Below are the code and all the weights of a small trained network. Each question names an input and a target symbol and asks about switching units off, where a switched-off unit gives its printed mean instead of its output.

import numpy as np


def w(rows, s, z=0):
    codes = np.array(rows[::2]) - 128.0
    scale = np.full(codes.shape[1], s)
    scale[-1] = z or s
    return codes * scale


def f(y):
    return np.maximum(y, 0)


def softmax(a):
    e = np.exp(a - a.max(-1, keepdims=True))
    return e / e.sum(-1, keepdims=True)


def log_softmax(a):
    a = a - a.max(-1, keepdims=True)
    return a - np.log(np.exp(a).sum(-1, keepdims=True))


def net(x, mask):
    ids = ['ΔΘΞΠΨαγεηλμφω'.index(c) for c in x.split()]
    T = len(ids)
    res = E[ids] + P[:T]
    u = 0
    for l in range(2):
        r = res
        for j in range(3):
            rows = slice(2 * j, 2 * j + 2)
            q, k, v = (r @ M[l][rows].T for M in (Q, K, V))
            z = softmax(np.where(np.tri(T) > 0, q @ k.T / 2**0.5, -1e9)) @ v
            o = O[l][rows]
            res = res + np.where(mask[u + j], z, o[:, -1]) @ o[:, :-1]
        u += 3
        y = f(res @ A[l][:, :-1].T + A[l][:, -1])
        res = res + np.where(mask[u : u + 8], y, B[l][:, -1]) @ B[l][:, :-1]
        u += 8
    return log_softmax(res[-1] @ U[:, :-1].T + U[:, -1])


Q, K, V, O, A, B = {}, {}, {}, {}, {}, {}
E = w([
[160,99,131,190,58,87,87],'Δ',
[28,204,137,98,212,111,90],'Θ',
[173,97,90,124,55,6,140],'Ξ',
[109,29,133,86,58,167,226],'Π',
[116,69,210,59,127,90,97],'Ψ',
[71,91,115,112,172,37,104],'α',
[121,188,158,102,83,187,34],'γ',
[87,214,2,180,88,126,124],'ε',
[184,98,122,116,200,129,109],'η',
[93,41,163,155,126,174,129],'λ',
[211,121,84,86,198,99,152],'μ',
[177,142,60,54,115,164,162],'φ',
[172,166,101,151,179,159,81],'ω',
],0.02)
P = w([
[95,111,66,96,133,131,61],'0',
[103,97,124,112,144,84,72],'1',
[97,121,149,128,149,89,96],'2',
[106,139,180,127,123,78,109],'3',
[118,138,193,138,138,67,120],'4',
[130,161,200,146,126,82,123],'5',
[129,166,218,143,119,63,124],'6',
[129,184,236,158,128,49,141],'7',
[135,193,253,150,119,69,155],'8',
[130,191,248,167,128,67,161],'9',
[130,166,241,152,113,69,155],'10',
],0.0049)
Q[0] = w([
[254,138,168,132,139,134,31],'0.h1',
[65,103,55,130,129,113,64],'0.h1',
[207,149,153,88,180,39,86],'0.h2',
[106,34,227,134,129,138,31],'0.h2',
[11,120,193,87,144,209,143],'0.h3',
[10,132,241,136,137,149,149],'0.h3',
],0.0078)
K[0] = w([
[65,132,196,159,216,219,156],'0.h1',
[141,97,159,159,61,96,74],'0.h1',
[145,163,213,178,100,63,98],'0.h2',
[42,94,179,126,182,164,46],'0.h2',
[30,197,100,60,206,254,88],'0.h3',
[48,179,167,76,188,165,153],'0.h3',
],0.0076)
V[0] = w([
[92,143,103,75,178,177,126],'0.h1',
[81,108,161,177,128,127,179],'0.h1',
[121,102,82,79,88,73,166],'0.h2',
[110,217,164,106,197,139,237],'0.h2',
[214,2,67,102,57,46,58],'0.h3',
[152,103,144,89,200,154,213],'0.h3',
],0.0056)
O[0] = w([
[118,157,47,106,154,177,245,109],'0.h1',
[248,172,90,118,97,127,113,147],'0.h1',
[84,143,94,141,183,159,102,108],'0.h2',
[162,2,70,174,68,131,47,4],'0.h2',
[69,142,240,170,146,151,212,251],'0.h3',
[169,83,83,121,163,64,88,66],'0.h3',
],0.006,0.0039)
A[0] = w([
[199,107,102,161,100,167,118,132],'0.n1',
[255,165,123,75,148,151,179,126],'0.n2',
[135,146,201,68,112,151,99,91],'0.n3',
[127,196,92,12,144,116,172,2],'0.n4',
[174,186,166,104,172,92,62,137],'0.n5',
[143,79,185,120,155,72,117,77],'0.n6',
[111,83,113,166,76,101,161,75],'0.n7',
[165,112,43,60,152,154,123,56],'0.n8',
],0.0096,0.0051)
B[0] = w([
[121,129,156,147,121,44,101,155],'0.n1',
[66,85,181,182,147,139,154,233],'0.n2',
[81,109,102,74,102,175,139,208],'0.n3',
[68,73,124,254,134,59,77,163],'0.n4',
[195,91,169,28,110,121,52,254],'0.n5',
[73,186,122,95,108,172,164,221],'0.n6',
[219,170,183,92,148,126,117,186],'0.n7',
[112,125,165,150,211,127,166,154],'0.n8',
],0.008,0.0044)
Q[1] = w([
[119,123,228,88,156,145,170],'1.h1',
[116,221,132,189,31,61,153],'1.h1',
[192,152,25,96,207,119,131],'1.h2',
[16,109,254,128,76,122,132],'1.h2',
[146,81,178,139,184,192,127],'1.h3',
[165,233,116,122,223,76,183],'1.h3',
],0.0092)
K[1] = w([
[152,148,247,135,113,101,132],'1.h1',
[106,183,101,118,158,175,172],'1.h1',
[109,97,60,93,199,155,106],'1.h2',
[119,173,241,175,76,83,161],'1.h2',
[119,104,101,112,118,77,78],'1.h3',
[85,115,117,124,188,183,125],'1.h3',
],0.013)
V[1] = w([
[146,216,176,132,180,152,115],'1.h1',
[182,160,130,73,195,123,112],'1.h1',
[114,129,186,212,99,118,18],'1.h2',
[131,179,133,107,144,2,153],'1.h2',
[154,144,145,170,149,186,163],'1.h3',
[162,170,140,173,86,74,146],'1.h3',
],0.0077)
O[1] = w([
[180,71,2,180,142,178,23,254],'1.h1',
[113,212,67,80,238,194,174,121],'1.h1',
[140,38,168,90,150,142,19,232],'1.h2',
[228,203,226,64,117,91,106,166],'1.h2',
[116,159,223,217,146,215,119,137],'1.h3',
[195,216,168,176,135,107,200,73],'1.h3',
],0.0058,0.0047)
A[1] = w([
[157,35,170,136,126,129,254,80],'1.n1',
[127,113,185,80,191,124,79,99],'1.n2',
[103,136,126,152,174,162,69,75],'1.n3',
[53,179,76,162,201,125,113,101],'1.n4',
[140,70,179,70,185,139,125,3],'1.n5',
[198,151,164,56,110,103,69,60],'1.n6',
[176,181,83,221,76,166,106,115],'1.n7',
[71,124,171,171,90,12,220,78],'1.n8',
],0.0081,0.0059)
B[1] = w([
[132,196,67,218,91,49,83,203],'1.n1',
[227,117,110,143,46,115,154,255],'1.n2',
[181,106,71,195,124,174,154,184],'1.n3',
[225,227,181,105,148,86,196,166],'1.n4',
[107,84,126,177,87,101,254,195],'1.n5',
[15,83,116,178,151,145,122,213],'1.n6',
[163,40,110,118,91,131,175,153],'1.n7',
[151,175,91,94,168,176,67,167],'1.n8',
],0.0072,0.008)
U = w([
[155,149,68,140,22,109,182,73],'Δ',
[130,85,83,51,155,22,56,216],'Θ',
[145,173,241,118,110,117,111,131],'Ξ',
[208,129,71,126,179,125,26,100],'Π',
[119,190,176,66,159,98,112,157],'Ψ',
[195,102,133,87,172,227,155,201],'α',
[98,54,166,203,90,152,106,203],'γ',
[113,138,91,67,80,207,72,58],'ε',
[130,107,154,211,218,59,144,3],'η',
[105,105,144,33,93,166,184,70],'λ',
[178,71,155,119,160,147,250,48],'μ',
[152,175,56,183,30,157,144,39],'φ',
[2,120,130,176,211,175,123,209],'ω',
],0.0074,0.0052)

Each question gives the input, a string of symbols that net reads in full, and the target symbol t.
The units are the heads (2 rows each of Q, K, V and O) and the neurons (one row each of A and B). Each row of codes is followed by its name. A weight is (code - 128) times the scale printed after its matrix; where a second scale follows, it is the last column's (O, A, B and U).
mask holds one flag per unit, layer by layer, with each layer's heads first. A switched-off unit (its flag False) gives its mean, the last column of its rows in O or B, instead of its output. The means were averaged over made-up inputs and are rounded, as every weight is.
A unit's drop is (log p(t) with every unit on - log p(t) with that unit switched off) / (log p(t) with every unit on - log p(t) with every unit switched off).
The circuit of an input: a set's keep is (log p(t) with only the set's units on - log p(t) with every unit switched off) / (log p(t) with every unit on - log p(t) with every unit switched off). Starting from the 12 units with the biggest drops (on a tie, the unit counted first), units are removed one at a time, each time the one whose removal leaves the highest keep (on an exact tie, the one counted first), for as long as the keep stays at least 0.8.
circuit, biggest first: the units of the circuit, biggest drop first
k most important neurons: the k neurons with the biggest drops, biggest first
k most important neurons of layer l: the k neurons of layer l with the biggest drops, biggest first
input ε Θ λ λ Π λ, target Θ: circuit, biggest first => [0.h3; 1.h3]
input ω λ μ, target μ: 2 most important neurons of layer 0 => [0.n5; 0.n8]
input λ Δ η λ Δ ω λ Δ α, target γ: 2 most important neurons of layer 1 => [1.n6; 1.n5]
input Ξ Ψ α ω λ λ Π ω λ η, target μ: circuit, biggest first => [1.n5; 0.h3]
input Θ λ ω ε ω λ ω λ λ η, target μ: 3 most important neurons of layer 0 => [0.n5; 0.n2; 0.n8]
input Δ ω λ λ ω ω λ η, target γ: circuit, biggest first => [0.h1; 0.h3; 1.h1; 1.h2]
input Π λ λ η μ ω Δ Θ ω μ, target Θ: 2 most important neurons of layer 0 => [0.n5; 0.n4]
input Δ λ η ω η φ, target γ: 2 most important neurons of layer 0 => [0.n2; 0.n6]
input φ λ λ λ, target ω: circuit, biggest first => [1.h2; 1.n2; 0.n5]
input ω ω ω ω ω Δ Θ, target Π: circuit, biggest first => [0.h3; 1.h1]
input ω ω ω λ Π η Δ λ ω φ, target γ: circuit, biggest first => [0.n2; 0.n4]
input ω γ λ μ λ Θ η, target Θ: circuit, biggest first => [1.h3; 0.h3]
input ε Δ φ Π λ λ λ λ λ γ, target γ: 3 most important neurons => [1.n6; 0.n5; 1.n5]
input ω λ λ Θ, target Π: circuit, biggest first => [0.h3; 1.n3]
input ω ω Π Θ λ ω, target Θ: circuit, biggest first => [1.h3; 0.h3; 0.n5]
input λ Π Δ φ Δ φ Ψ ω Π γ, target γ: 3 most important neurons => [1.n6; 0.n5; 0.n6]
input φ Π Θ Π, target Θ: circuit, biggest first => [0.h3; 1.h3]
input ω Δ η λ η λ λ Ξ η, target Ξ: circuit, biggest first => [1.h2; 0.h3]
input Θ α η ω Π, target Δ: 2 most important neurons of layer 0 => [0.n7; 0.n4]
input η λ ω ω Δ λ Ψ ω ω, target γ: 2 most important neurons => [1.n6; 0.n5]
input λ λ φ, target η: 3 most important neurons => [0.n8; 1.n4; 0.n4]
input λ Δ Π λ Δ Π Δ α, target γ: 4 most important neurons => [1.n6; 0.n5; 1.n5; 1.n2]
input λ η λ Π ε Ξ ω, target Ξ: most important neuron => [0.n7]
input λ ε ω Π, target Δ: 2 most important neurons of layer 1 => [1.n1; 1.n6]
input ω Δ η η, target γ: most important neuron => [1.n4]
input ω η Δ ω λ λ Π ω, target γ: 2 most important neurons => [0.n5; 1.n6]
input φ λ α ε γ, target ε: 2 most important neurons => [0.n3; 0.n5]
input ω λ λ ω λ λ ω ε Ξ, target Ψ: 2 most important neurons of layer 1 => [1.n8; 1.n2]
